Below is a small trained network, with its code and all its weights. Each question gives an input and a target symbol and asks what happens when units are switched off, that is, made to give their printed mean instead of their output.

import numpy as np


def w(rows, s, z=0):
    codes = np.array(rows[::2]) - 128.0
    scale = np.full(codes.shape[1], s)
    scale[-1] = z or s
    return codes * scale


def norm(h):
    return h / np.sqrt((h * h).mean(-1, keepdims=True) + 1e-5)


def f(y):
    return y / 2 * (1 + np.tanh(0.7978845608 * (y + 0.044715 * y**3)))


def softmax(a):
    e = np.exp(a - a.max(-1, keepdims=True))
    return e / e.sum(-1, keepdims=True)


def log_softmax(a):
    a = a - a.max(-1, keepdims=True)
    return a - np.log(np.exp(a).sum(-1, keepdims=True))


def net(x, mask):
    ids = ['ΓΘΞΨαβδεζηλπτ'.index(c) for c in x.split()]
    T = len(ids)
    res = E[ids] + P[:T]
    r = norm(res)
    for j in range(2):
        rows = slice(2 * j, 2 * j + 2)
        q, k, v = (r @ M[0][rows].T for M in (Q, K, V))
        z = softmax(np.where(np.tri(T) > 0, q @ k.T / 2**0.5, -1e9)) @ v
        o = O[0][rows]
        res = res + np.where(mask[j], z, o[:, -1]) @ o[:, :-1]
    y = f(norm(res) @ A[0][:, :-1].T + A[0][:, -1])
    res = res + np.where(mask[2:26], y, B[0][:, -1]) @ B[0][:, :-1]
    return log_softmax(norm(res)[-1] @ U[:, :-1].T + U[:, -1])


Q, K, V, O, A, B = {}, {}, {}, {}, {}, {}
E = w([
[206,125,121,53],'Γ',
[199,60,120,14],'Θ',
[185,68,149,95],'Ξ',
[117,52,83,69],'Ψ',
[164,119,116,132],'α',
[97,43,53,109],'β',
[143,180,33,105],'δ',
[225,88,170,122],'ε',
[239,189,113,76],'ζ',
[83,59,2,40],'η',
[120,121,55,84],'λ',
[93,42,19,4],'π',
[124,135,28,41],'τ',
],0.0078)
P = w([
[128,129,151,151],'0',
[189,80,115,115],'1',
[202,83,96,119],'2',
[128,134,130,2],'3',
[142,120,157,27],'4',
[156,102,102,105],'5',
[155,109,106,106],'6',
[132,130,138,87],'7',
[149,109,154,72],'8',
[156,92,130,94],'9',
],0.023)
Q[0] = w([
[235,87,9,214],'H1',
[223,94,63,66],'H1',
[200,82,14,208],'H2',
[255,90,30,93],'H2',
],0.0079)
K[0] = w([
[39,194,222,66],'H1',
[28,164,160,192],'H1',
[21,147,253,58],'H2',
[55,236,132,154],'H2',
],0.0074)
V[0] = w([
[251,143,133,66],'H1',
[168,32,232,90],'H1',
[89,51,177,159],'H2',
[169,210,156,191],'H2',
],0.019)
O[0] = w([
[186,139,7,209,254],'H1',
[47,233,38,164,223],'H1',
[70,191,145,182,74],'H2',
[135,21,100,222,22],'H2',
],0.017,0.0082)
A[0] = w([
[137,39,140,211,174],'N1',
[156,138,147,58,160],'N2',
[185,144,141,200,135],'N3',
[159,88,172,58,46],'N4',
[144,135,137,148,36],'N5',
[131,85,47,109,183],'N6',
[184,144,116,184,51],'N7',
[192,153,191,166,36],'N8',
[125,133,95,252,129],'N9',
[83,118,77,101,134],'N10',
[186,138,110,169,47],'N11',
[100,111,222,180,11],'N12',
[187,158,178,203,93],'N13',
[121,170,89,98,197],'N14',
[164,207,106,76,192],'N15',
[76,166,99,162,132],'N16',
[92,36,167,95,172],'N17',
[54,108,90,147,184],'N18',
[141,12,127,155,153],'N19',
[45,60,198,179,1],'N20',
[87,125,128,223,111],'N21',
[74,88,221,92,52],'N22',
[71,157,92,161,72],'N23',
[122,125,160,153,32],'N24',
],0.018,0.0096)
B[0] = w([
[17,146,186,161,151],'N1',
[93,137,93,51,180],'N2',
[97,59,102,82,136],'N3',
[226,156,42,37,157],'N4',
[188,133,133,41,119],'N5',
[169,122,178,167,210],'N6',
[160,91,74,5,131],'N7',
[245,98,63,35,124],'N8',
[194,80,151,69,165],'N9',
[181,110,156,98,163],'N10',
[139,98,86,25,132],'N11',
[63,99,26,90,130],'N12',
[198,77,75,30,122],'N13',
[113,93,155,96,226],'N14',
[109,98,141,66,250],'N15',
[147,151,166,144,173],'N16',
[137,170,24,122,167],'N17',
[176,121,183,155,160],'N18',
[79,204,209,190,154],'N19',
[71,43,50,70,131],'N20',
[162,157,128,67,139],'N21',
[86,96,39,163,156],'N22',
[231,214,68,113,154],'N23',
[144,135,141,83,123],'N24',
],0.015,0.017)
U = w([
[41,96,71,112,235],'Γ',
[147,57,69,157,76],'Θ',
[87,152,202,78,80],'Ξ',
[196,147,218,82,133],'Ψ',
[128,174,74,162,92],'α',
[109,191,80,155,77],'β',
[145,126,44,161,57],'δ',
[85,190,161,111,143],'ε',
[129,119,177,145,244],'ζ',
[170,8,191,43,2],'η',
[80,221,168,113,86],'λ',
[74,148,213,83,88],'π',
[114,137,62,156,123],'τ',
],0.016,0.0069)

Each question gives the input, a string of symbols that net reads in full, and the target symbol t.
The units are the heads (2 rows each of Q, K, V and O) and the neurons (one row each of A and B). Each row of codes is followed by its name. A weight is (code - 128) times the scale printed after its matrix; where a second scale follows, it is the last column's (O, A, B and U).
mask holds one flag per unit, heads first, then neurons. A switched-off unit (its flag False) gives its mean, the last column of its rows in O or B, instead of its output. The means were averaged over made-up inputs and are rounded, as every weight is.
A unit's drop is (log p(t) with every unit on - log p(t) with that unit switched off) / (log p(t) with every unit on - log p(t) with every unit switched off).
The circuit of an input: a set's keep is (log p(t) with only the set's units on - log p(t) with every unit switched off) / (log p(t) with every unit on - log p(t) with every unit switched off). Starting from the 12 units with the biggest drops (on a tie, the unit counted first), units are removed one at a time, each time the one whose removal leaves the highest keep (on an exact tie, the one counted first), for as long as the keep stays at least 0.8.
units of the circuit, in order: the units of the circuit, biggest drop first
unit that matters most: the unit with the biggest drop
top k neurons: the k neurons with the biggest drops, biggest first
which heads matter: for each layer, one digit per head in row order, 1 if its drop is at least 0.15 and else 0, layers parted by /
input τ λ Ψ, target η: units of the circuit, in order => [H2, N23]
input ζ ε Ψ, target Θ: units of the circuit, in order => [H2]
input Ψ Ψ Θ, target λ: which heads matter => 00
input α π δ, target Ψ: which heads matter => 10
input τ λ δ τ τ Ξ π τ τ, target η: units of the circuit, in order => [H1, N17, N23, N4]
input δ λ λ ζ λ τ δ τ λ ε, target ζ: units of the circuit, in order => [H2, N19, N1, N15]
input α Γ τ Θ τ Ψ Ψ δ, target Ψ: units of the circuit, in order => [N17, N22, N10]
input τ α Ψ α α Ξ, target η: which heads matter => 00
input τ β η, target Ψ: units of the circuit, in order => [H1, N19]
input α τ η Ψ α τ η β, target Ψ: units of the circuit, in order => [N17, N6]
input τ Ψ τ π τ τ Ψ, target η: which heads matter => 10
input τ τ Ψ τ η, target η: units of the circuit, in order => [H1, N17, N23]
input α ε τ τ τ Ψ, target Ψ: which heads matter => 10
input λ η η δ Ψ ζ τ Γ, target Γ: which heads matter => 10
input α α α Γ α Ψ Ξ η, target Ψ: which heads matter => 00
input δ ε Γ λ Ξ α τ α τ, target ζ: unit that matters most => H2
input λ λ ζ Θ, target Γ: which heads matter => 11
input τ ε λ, target Ψ: units of the circuit, in order => [H1, N19]
input τ λ λ τ λ Ψ Θ π, target η: which heads matter => 10
input ζ α α, target Θ: which heads matter => 11
input λ λ Ψ, target Γ: top 2 neurons => [N22, N17]
input τ τ τ δ, target η: units of the circuit, in order => [H1, N17, N23]
input τ Ξ Γ Ψ λ ε, target η: units of the circuit, in order => [N17, N23]
input τ α τ ζ δ Ψ ζ τ, target η: which heads matter => 00
input λ τ λ, target Γ: unit that matters most => H1
